Below is a small trained network, with its code and all its weights. Each question gives an input and a class and asks what happens when units are switched off, that is, made to give their printed mean instead of their output.

import numpy as np


def w(rows, s, z=0):
    codes = np.array(rows[::2]) - 128.0
    scale = np.full(codes.shape[1], s)
    scale[-1] = z or s
    return codes * scale


def f(y):
    return y / 2 * (1 + np.tanh(0.7978845608 * (y + 0.044715 * y**3)))


def log_softmax(a):
    a = a - a.max(-1, keepdims=True)
    return a - np.log(np.exp(a).sum(-1, keepdims=True))


def net(x, mask):
    res = np.array(x, float).reshape(1, 5) / 4 @ E
    y = f(res @ A[0][:, :-1].T + A[0][:, -1])
    res = res + np.where(mask, y, B[0][:, -1]) @ B[0][:, :-1]
    return log_softmax(res[-1] @ U[:, :-1].T + U[:, -1])


A, B = {}, {}
E = w([
[48,218,16,24,68,91,222,189],'x0',
[179,212,224,230,16,36,254,66],'x1',
[234,42,91,38,55,228,205,47],'x2',
[134,128,122,137,143,118,144,130],'x3',
[114,121,116,132,108,126,125,117],'x4',
],0.0043)
A[0] = w([
[75,234,22,18,47,56,243,193,107],'N0',
[197,76,113,85,71,199,187,88,33],'N1',
[56,194,189,197,176,56,72,212,79],'N2',
[211,93,127,72,57,216,134,127,33],'N3',
[119,162,213,215,23,67,223,66,2],'N4',
[45,199,164,234,184,20,74,211,65],'N5',
[168,167,200,192,14,58,234,111,111],'N6',
[168,164,224,211,1,60,243,121,79],'N7',
[223,75,122,64,58,202,196,45,58],'N8',
[213,67,240,242,141,132,86,60,57],'N9',
[59,203,25,35,30,61,223,179,86],'N10',
[203,73,113,86,51,183,182,122,34],'N11',
],0.0046,0.0029)
B[0] = w([
[158,135,202,244,254,226,22,47,253],'N0',
[52,194,193,51,36,25,183,62,152],'N1',
[84,195,162,43,37,31,213,122,202],'N2',
[15,186,186,51,43,50,195,102,143],'N3',
[27,22,61,88,29,189,40,205,198],'N4',
[85,171,146,56,50,8,242,131,224],'N5',
[142,57,70,115,129,229,69,207,234],'N6',
[81,17,29,82,80,233,71,227,239],'N7',
[102,144,175,125,68,14,221,111,185],'N8',
[186,119,216,229,237,217,36,33,185],'N9',
[187,139,217,245,247,199,33,39,229],'N10',
[60,190,183,81,44,42,169,56,147],'N11',
],0.0046,0.0042)
U = w([
[193,122,114,145,157,175,139,172,251],'0',
[65,18,39,59,118,222,47,218,108],'1',
[183,168,199,219,227,192,73,26,36],'2',
[76,218,205,51,45,2,228,85,4],'3',
],0.0047,0.004)

Each question gives the input, the list of numbers given to net, and the class t.
The units are the neurons (one row each of A and B). Each row of codes is followed by its name. A weight is (code - 128) times the scale printed after its matrix; where a second scale follows, it is the last column's (A, B and U).
mask holds one flag per neuron, in row order. A switched-off neuron (its flag False) gives its mean, the last column of its row in B, instead of its output. The means were averaged over made-up inputs and are rounded, as every weight is.
A unit's drop is (log p(t) with every unit on - log p(t) with that unit switched off) / (log p(t) with every unit on - log p(t) with every unit switched off).
The circuit of an input: a set's keep is (log p(t) with only the set's units on - log p(t) with every unit switched off) / (log p(t) with every unit on - log p(t) with every unit switched off). Starting from all 12 units, units are removed one at a time, each time the one whose removal leaves the highest keep (on an exact tie, the one counted first), for as long as the keep stays at least 0.8.
units of the circuit, in order: the units of the circuit, biggest drop first
unit that matters most: the unit with the biggest drop
k most important neurons: the k neurons with the biggest drops, biggest first
drop when u is switched off: that unit's drop, to one decimal
input [2,5,-4,4,7], class 1: units of the circuit, in order : N7, N4, N6
input [8,-2,-4,-7,0], class 2: units of the circuit, in order : N0, N10
input [3,-2,-7,4,-8], class 3: units of the circuit, in order : N5, N2
input [-4,5,7,4,1], class 3: unit that matters most : N8
input [5,8,2,7,7], class 1: units of the circuit, in order : N7, N4
input [-5,5,7,-3,6], class 3: 3 most important neurons : N8, N1, N11
input [5,6,-5,-1,7], class 1: 3 most important neurons : N7, N4, N6
input [1,0,-4,-2,5], class 3: 2 most important neurons : N7, N6
input [-1,4,7,-2,1], class 3: units of the circuit, in order : N8, N1
input [5,-3,-7,2,2], class 3: 2 most important neurons : N5, N2
input [-2,3,8,5,6], class 3: drop when N11 is switched off : 0.1
input [7,1,-7,-1,-8], class 2: drop when N1 is switched off : 0.1
input [8,-4,2,1,8], class 2: drop when N8 is switched off : 0.0
input [-1,3,-8,5,-3], class 3: most important neuron : N5
